Each row, then roughly how far along a hidden order it lies, from 0 to 30
-17.4  -8.8  93.6  -29.8  68.4  4.7  6.1  10.5  14.7  37.3  -19.5  -4.0  -35.6  -22.7  -11.5  -13.0  35.7  11.8  -35.0 -> 30
4.2  -20.3  -31.1  -23.5  -73.7  -19.2  -13.7  31.7  -8.1  22.9  21.2  -17.7  -7.6  27.5  -28.9  7.7  6.7  0.3  -35.1 -> 11
25.6  -23.4  -17.4  -34.9  -82.6  33.0  -2.1  22.5  -19.2  20.6  -5.0  -15.1  -28.9  -4.5  7.5  -11.1  37.3  -0.3  -34.4 -> 3
29.1  -3.7  -81.4  -5.7  -79.3  23.9  19.7  -1.0  -26.3  -0.7  -19.9  -29.8  11.2  3.9  0.6  8.0  14.4  -2.4  -15.1 -> 3
-0.3  -31.3  0.0  -55.8  -29.5  10.5  -17.8  22.1  0.3  28.7  8.1  19.1  -16.7  10.5  18.1  -4.7  24.3  6.0  -36.7 -> 0
29.4  -15.8  -55.7  -12.4  -57.4  3.4  13.4  29.4  -33.4  -3.1  3.3  -46.1  -6.2  4.9  -23.6  9.2  15.4  1.2  -31.4 -> 9
6.1  14.0  -31.0  -43.8  32.0  11.4  6.9  20.8  -16.8  -18.8  -2.0  -9.0  -6.4  -11.6  19.1  10.2  -24.0  8.5  14.4 -> 25
15.7  -10.2  60.9  -28.8  57.4  -11.5  -18.5  42.0  15.3  -1.6  49.1  10.0  -20.7  -5.7  -1.1  -0.9  -11.5  4.8  -35.9 -> 21
2.7  -29.2  20.8  -64.0  19.2  2.1  -23.3  30.9  1.8  25.8  12.2  14.8  -26.1  4.9  14.5  -1.7  9.9  10.3  -37.3 -> 11
-25.2  0.8  -8.7  -15.0  -26.3  7.8  -15.9  -9.4  -2.5  5.2  -9.7  8.9  -24.2  -4.3  45.5  -7.5  -3.3  7.2  15.7 -> 19
-5.3  15.7  -57.2  -23.8  -38.3  -3.6  -14.2  4.4  -2.0  -27.9  13.0  14.0  -6.5  7.5  47.8  8.6  -53.2  2.8  35.6 -> 21
-15.0  -18.8  -43.3  -23.4  -69.5  -8.8  0.4  6.8  -8.6  38.5  -27.4  -15.6  1.5  26.9  -8.6  7.6  18.9  1.5  -32.4 -> 11
26.0  0.1  -14.1  -13.4  -45.7  34.4  -17.9  17.0  6.7  -19.9  34.8  12.0  -22.6  -7.0  30.0  -6.5  -14.9  -2.2  4.0 -> 14
13.9  -31.6  -34.8  -51.9  -80.6  10.1  -8.9  39.8  -8.4  44.0  -12.3  -20.0  -20.8  29.0  -11.0  6.3  27.9  3.8  -58.9 -> 14
-34.6  -6.9  -41.2  -46.5  -11.3  -29.1  26.7  -0.1  -50.4  20.2  -79.5  -44.4  -4.2  2.5  8.7  9.3  13.8  11.5  -10.4 -> 17
13.2  11.0  -12.8  -27.9  31.9  28.8  5.2  -2.8  14.9  1.5  -31.7  15.4  11.4  7.6  24.1  10.7  -2.4  0.5  -16.0 -> 26
-27.6  2.3  -28.2  -35.9  55.3  -32.1  15.2  -11.6  -29.7  0.2  -60.0  -18.4  3.5  1.8  24.3  15.3  -15.4  12.8  2.7 -> 28
-23.1  -6.2  -20.6  -43.1  28.2  -32.1  15.7  7.5  -32.7  2.9  -47.2  -40.7  -9.9  -3.0  2.2  8.0  1.4  13.1  -21.1 -> 24
-53.2  4.7  -37.9  -52.1  31.2  -12.9  25.2  -28.2  -43.6  9.2  -78.8  -21.7  -4.2  -18.1  29.9  5.9  1.7  16.1  31.7 -> 14
10.5  -40.8  -6.0  -85.1  -99.9  38.2  -19.1  47.5  -28.3  40.6  -1.1  -29.4  -69.9  -8.1  18.7  -15.4  27.3  12.2  -57.1 -> 8
-13.4  18.4  -57.3  -60.9  36.6  14.6  18.4  -6.6  -21.2  -1.8  -57.8  -0.8  6.7  -4.6  53.9  14.8  -15.3  11.2  15.2 -> 30
-12.4  -20.1  0.4  -65.2  -31.4  15.2  4.1  15.7  -3.9  48.7  -41.4  -10.4  -20.2  14.7  6.7  -2.3  38.8  14.5  -53.4 -> 19
-22.0  2.7  -26.3  -16.6  -30.4  -22.9  -19.3  10.5  -8.8  0.5  18.5  3.9  -17.3  6.6  21.6  3.8  -32.0  -1.0  14.5 -> 20
-26.0  -5.6  -83.7  -48.5  -81.1  -32.2  -11.9  12.9  -28.6  18.0  -15.1  -16.8  -14.4  26.6  23.1  11.8  -27.5  12.0  8.6 -> 17
20.6  1.9  -62.2  -49.7  27.8  -9.7  -7.2  22.5  -21.0  -24.8  1.0  0.4  -0.6  14.5  37.6  23.0  -45.7  9.6  -3.7 -> 28
8.6  6.0  -57.5  13.5  -50.3  -23.3  -11.7  15.2  -0.2  -12.7  32.5  -7.6  15.8  28.5  -14.0  15.4  -35.5  -6.6  12.4 -> 13
17.4  -21.8  -48.9  -27.8  -75.9  37.8  11.2  6.9  -28.9  22.4  -40.3  -26.0  -14.4  3.0  6.0  -3.9  38.0  1.6  -29.6 -> 1
